Below are the code and all the weights of a small trained network. Each question names an input and a target symbol and asks about switching units off, where a switched-off unit gives its printed mean instead of its output.

import numpy as np


def w(rows, s, z=0):
    codes = np.array(rows[::2]) - 128.0
    scale = np.full(codes.shape[1], s)
    scale[-1] = z or s
    return codes * scale


def norm(h):
    return h / np.sqrt((h * h).mean(-1, keepdims=True) + 1e-5)


def f(y):
    return np.maximum(y, 0)


def softmax(a):
    e = np.exp(a - a.max(-1, keepdims=True))
    return e / e.sum(-1, keepdims=True)


def log_softmax(a):
    a = a - a.max(-1, keepdims=True)
    return a - np.log(np.exp(a).sum(-1, keepdims=True))


def net(x, mask):
    ids = ['ΔΘΣαβεζηπτφ'.index(c) for c in x.split()]
    T = len(ids)
    res = E[ids] + P[:T]
    r = norm(res)
    for j in range(3):
        rows = slice(2 * j, 2 * j + 2)
        q, k, v = (r @ M[0][rows].T for M in (Q, K, V))
        z = softmax(np.where(np.tri(T) > 0, q @ k.T / 2**0.5, -1e9)) @ v
        o = O[0][rows]
        res = res + np.where(mask[j], z, o[:, -1]) @ o[:, :-1]
    y = f(norm(res) @ A[0][:, :-1].T + A[0][:, -1])
    res = res + np.where(mask[3:11], y, B[0][:, -1]) @ B[0][:, :-1]
    return log_softmax(norm(res)[-1] @ U[:, :-1].T + U[:, -1])


Q, K, V, O, A, B = {}, {}, {}, {}, {}, {}
E = w([
[191,97,90,48,117,82],'Δ',
[193,194,117,54,103,144],'Θ',
[137,158,136,125,72,93],'Σ',
[9,87,253,69,85,105],'α',
[71,153,180,74,139,59],'β',
[135,143,48,119,177,84],'ε',
[207,52,95,28,184,139],'ζ',
[169,57,146,120,53,107],'η',
[107,152,124,115,213,133],'π',
[70,82,75,122,87,182],'τ',
[26,75,148,145,137,62],'φ',
],0.019)
P = w([
[188,236,184,208,125,12],'0',
[119,145,144,36,121,89],'1',
[124,139,135,29,117,98],'2',
[122,139,132,25,109,100],'3',
[122,133,126,15,109,108],'4',
[122,135,127,17,111,112],'5',
[112,131,126,15,107,116],'6',
[117,130,124,10,102,114],'7',
[122,123,119,5,104,114],'8',
[116,129,120,4,102,120],'9',
[120,124,117,2,99,126],'10',
[114,125,117,3,96,122],'11',
[114,133,121,1,95,126],'12',
[114,125,118,3,94,130],'13',
],0.0084)
Q[0] = w([
[166,157,113,79,151,98],'H1',
[189,172,101,101,61,75],'H1',
[131,124,95,71,123,98],'H2',
[136,133,88,252,123,230],'H2',
[114,127,108,125,172,152],'H3',
[42,107,175,163,47,129],'H3',
],0.024)
K[0] = w([
[97,112,109,69,142,202],'H1',
[84,118,65,9,19,155],'H1',
[157,152,97,230,97,146],'H2',
[110,94,147,12,154,45],'H2',
[125,126,96,137,155,201],'H3',
[191,126,233,186,170,18],'H3',
],0.015)
V[0] = w([
[162,174,156,113,99,26],'H1',
[118,141,133,2,98,116],'H1',
[117,31,181,85,183,123],'H2',
[223,128,235,124,163,78],'H2',
[128,173,225,171,90,187],'H3',
[182,160,152,99,228,173],'H3',
],0.0083)
O[0] = w([
[101,115,32,139,25,200,201],'H1',
[77,204,166,243,90,121,255],'H1',
[173,17,164,195,194,126,94],'H2',
[80,118,216,53,201,65,156],'H2',
[130,140,139,116,95,255,62],'H3',
[104,40,24,74,239,197,100],'H3',
],0.0061,0.0075)
A[0] = w([
[61,198,23,143,226,108,3],'N1',
[69,93,112,101,127,129,81],'N2',
[71,124,114,159,138,208,98],'N3',
[174,183,134,100,193,134,145],'N4',
[203,165,233,207,204,101,40],'N5',
[106,139,205,127,43,112,90],'N6',
[84,137,131,152,254,185,31],'N7',
[233,143,67,184,145,165,134],'N8',
],0.013,0.0062)
B[0] = w([
[233,132,103,193,162,146,183],'N1',
[168,135,155,178,112,84,191],'N2',
[118,151,162,118,245,100,149],'N3',
[154,83,158,101,138,178,175],'N4',
[159,35,157,144,81,116,146],'N5',
[167,116,111,149,171,146,255],'N6',
[88,159,243,246,84,165,152],'N7',
[56,115,158,192,207,85,149],'N8',
],0.014,0.0085)
U = w([
[175,146,52,58,113,46,90],'Δ',
[142,189,130,69,127,200,238],'Θ',
[139,244,110,195,38,138,64],'Σ',
[91,76,232,111,76,174,125],'α',
[77,236,164,118,203,105,109],'β',
[192,131,10,169,227,121,93],'ε',
[147,45,110,71,229,163,163],'ζ',
[236,18,111,160,26,161,73],'η',
[134,148,151,215,201,232,185],'π',
[105,97,47,150,147,207,254],'τ',
[61,84,115,223,135,58,95],'φ',
],0.011,0.0058)

Each question gives the input, a string of symbols that net reads in full, and the target symbol t.
The units are the heads (2 rows each of Q, K, V and O) and the neurons (one row each of A and B). Each row of codes is followed by its name. A weight is (code - 128) times the scale printed after its matrix; where a second scale follows, it is the last column's (O, A, B and U).
mask holds one flag per unit, heads first, then neurons. A switched-off unit (its flag False) gives its mean, the last column of its rows in O or B, instead of its output. The means were averaged over made-up inputs and are rounded, as every weight is.
A unit's drop is (log p(t) with every unit on - log p(t) with that unit switched off) / (log p(t) with every unit on - log p(t) with every unit switched off).
The circuit of an input: a set's keep is (log p(t) with only the set's units on - log p(t) with every unit switched off) / (log p(t) with every unit on - log p(t) with every unit switched off). Starting from all 11 units, units are removed one at a time, each time the one whose removal leaves the highest keep (on an exact tie, the one counted first), for as long as the keep stays at least 0.8.
units of the circuit, in order: the units of the circuit, biggest drop first
unit that matters most: the unit with the biggest drop
top k neurons: the k neurons with the biggest drops, biggest first
drop of u: that unit's drop, to one decimal
input φ π ε π τ ζ α η π, target η: units of the circuit, in order : [H3 N5 H1 H2]
input φ Σ φ Θ Δ ε ζ π φ φ τ φ ζ, target η: units of the circuit, in order : [H2]
input α φ φ Δ ε Σ β φ τ φ φ ε π Θ, target π: units of the circuit, in order : [H2 N8]
input φ φ Δ π Θ τ φ, target η: units of the circuit, in order : [H1 H2]
input τ π φ φ π, target Σ: units of the circuit, in order : [H2 H3]
input φ τ α, target η: units of the circuit, in order : [H2 H1]
input Δ τ φ φ ε Δ β π π, target φ: units of the circuit, in order : [H2 N8]
input Δ τ α η η φ β β, target φ: units of the circuit, in order : [H1 H2 N1 N5]
input φ π φ τ, target η: units of the circuit, in order : [H1 N2]
input Δ β τ, target φ: units of the circuit, in order : [N2 N6 H3]
input Θ β Θ φ φ φ τ, target β: units of the circuit, in order : [N3 H2]
input ζ α ζ Σ φ φ Δ ε φ α φ Θ τ, target ε: top 2 neurons : [N3 N2]
input α τ α ε φ Θ φ φ β π β β π φ, target π: top 2 neurons : [N3 N6]
input φ ζ π τ Δ ζ, target η: unit that matters most : H1
input φ τ Δ φ Δ η π, target η: units of the circuit, in order : [N5 H3 H1 H2]
input Δ Θ τ Δ Σ η Θ φ Δ ε α, target φ: units of the circuit, in order : [N3 H3 N4 H2]
input ε Θ τ η φ Θ τ η α Δ Σ, target β: top 2 neurons : [N1 N2]
input α φ Δ τ α τ β τ Σ φ Σ, target π: top 3 neurons : [N8 N6 N2]
input τ τ ε Σ τ, target Σ: top 2 neurons : [N4 N6]
input π β π π ζ π Θ φ τ, target ζ: unit that matters most : H3
input α Θ φ φ Δ β φ Δ τ η α, target π: drop of N6 : 0.7
input α φ φ φ β Θ φ π Σ Σ ε π τ, target π: drop of H1 : -0.1
input τ Δ ζ φ φ π α φ, target Σ: drop of H3 : 0.1
input π τ Θ π, target ζ: drop of H2 : 0.3
